Here is a tiny trained network, its code and every weight. The questions are about switching its units off for an input and a class, where a switched-off unit gives its printed mean instead of its output.

import numpy as np


def w(rows, s, z=0):
    codes = np.array(rows[::2]) - 128.0
    scale = np.full(codes.shape[1], s)
    scale[-1] = z or s
    return codes * scale


def f(y):
    return y / 2 * (1 + np.tanh(0.7978845608 * (y + 0.044715 * y**3)))


def log_softmax(a):
    a = a - a.max(-1, keepdims=True)
    return a - np.log(np.exp(a).sum(-1, keepdims=True))


def net(x, mask):
    res = np.array(x, float).reshape(1, 8) / 4 @ E
    y = f(res @ A[0][:, :-1].T + A[0][:, -1])
    res = res + np.where(mask, y, B[0][:, -1]) @ B[0][:, :-1]
    return log_softmax(res[-1] @ U[:, :-1].T + U[:, -1])


A, B = {}, {}
E = w([
[129,118,135,144,133,120],'x0',
[132,136,140,124,136,135],'x1',
[139,124,137,141,123,139],'x2',
[122,131,129,127,138,121],'x3',
[122,131,130,118,132,130],'x4',
[133,129,116,124,136,127],'x5',
[22,12,255,87,161,146],'x6',
[15,204,112,222,165,245],'x7',
],0.0053)
A[0] = w([
[202,68,132,63,93,33,94],'neuron 1',
[16,2,222,84,164,138,104],'neuron 2',
[51,190,124,212,144,237,98],'neuron 3',
[202,81,149,61,97,24,86],'neuron 4',
[23,193,106,204,147,207,96],'neuron 5',
[25,221,109,212,166,194,91],'neuron 6',
[47,2,255,103,157,154,107],'neuron 7',
[125,97,120,90,82,165,253],'neuron 8',
[204,51,120,79,79,51,112],'neuron 9',
[132,104,149,137,92,138,244],'neuron 10',
],0.0048,0.0069)
B[0] = w([
[171,67,151,67,112,229,160],'neuron 1',
[233,212,11,158,51,135,191],'neuron 2',
[172,70,163,71,103,181,173],'neuron 3',
[187,61,157,99,101,222,157],'neuron 4',
[185,42,168,61,114,239,171],'neuron 5',
[173,54,130,79,99,197,174],'neuron 6',
[235,198,3,176,64,108,193],'neuron 7',
[22,140,152,136,236,53,253],'neuron 8',
[137,88,150,86,132,188,165],'neuron 9',
[29,139,140,114,225,57,242],'neuron 10',
],0.0063,0.0055)
U = w([
[100,132,121,116,144,116,252],'0',
[105,118,135,129,147,115,214],'1',
[167,45,173,88,83,226,2],'2',
[207,220,1,176,46,111,16],'3',
[70,132,171,138,157,102,143],'4',
[75,133,168,138,136,96,122],'5',
[96,132,165,140,135,101,102],'6',
],0.009,0.0047)

Each question gives the input, the list of numbers given to net, and the class t.
The units are the neurons (one row each of A and B). Each row of codes is followed by its name. A weight is (code - 128) times the scale printed after its matrix; where a second scale follows, it is the last column's (A, B and U).
mask holds one flag per neuron, in row order. A switched-off neuron (its flag False) gives its mean, the last column of its row in B, instead of its output. The means were averaged over made-up inputs and are rounded, as every weight is.
A unit's drop is (log p(t) with every unit on - log p(t) with that unit switched off) / (log p(t) with every unit on - log p(t) with every unit switched off).
The circuit of an input: a set's keep is (log p(t) with only the set's units on - log p(t) with every unit switched off) / (log p(t) with every unit on - log p(t) with every unit switched off). Starting from all 10 units, units are removed one at a time, each time the one whose removal leaves the highest keep (on an exact tie, the one counted first), for as long as the keep stays at least 0.8.
circuit, biggest first: the units of the circuit, biggest drop first
most important unit: the unit with the biggest drop
k most important neurons: the k neurons with the biggest drops, biggest first
drop when u is switched off: that unit's drop, to one decimal
input [-1,-7,6,-7,-3,3,-3,8], class 2: most important unit : neuron 5
input [1,-6,3,2,-5,-8,8,8], class 2: circuit, biggest first : [neuron 5; neuron 3]
input [0,1,-7,-8,-2,6,-4,8], class 2: 3 most important neurons : [neuron 5; neuron 6; neuron 3]
input [3,7,-3,5,7,8,3,8], class 2: 3 most important neurons : [neuron 5; neuron 6; neuron 3]
input [4,2,6,-8,-2,4,8,-7], class 3: circuit, biggest first : [neuron 7; neuron 2]
input [-3,-3,-6,2,3,1,-4,8], class 2: 2 most important neurons : [neuron 5; neuron 6]
input [-8,0,-5,2,-1,5,7,1], class 3: circuit, biggest first : [neuron 2; neuron 7]
input [7,1,-5,1,4,-3,6,4], class 3: drop when neuron 2 is switched off : 0.5
input [-4,2,-7,-8,-6,-8,8,7], class 3: drop when neuron 7 is switched off : 0.6
input [0,1,-1,-3,2,-1,-6,8], class 2: 3 most important neurons : [neuron 5; neuron 6; neuron 3]
input [-4,1,0,-1,3,1,-2,-7], class 2: drop when neuron 8 is switched off : -0.1
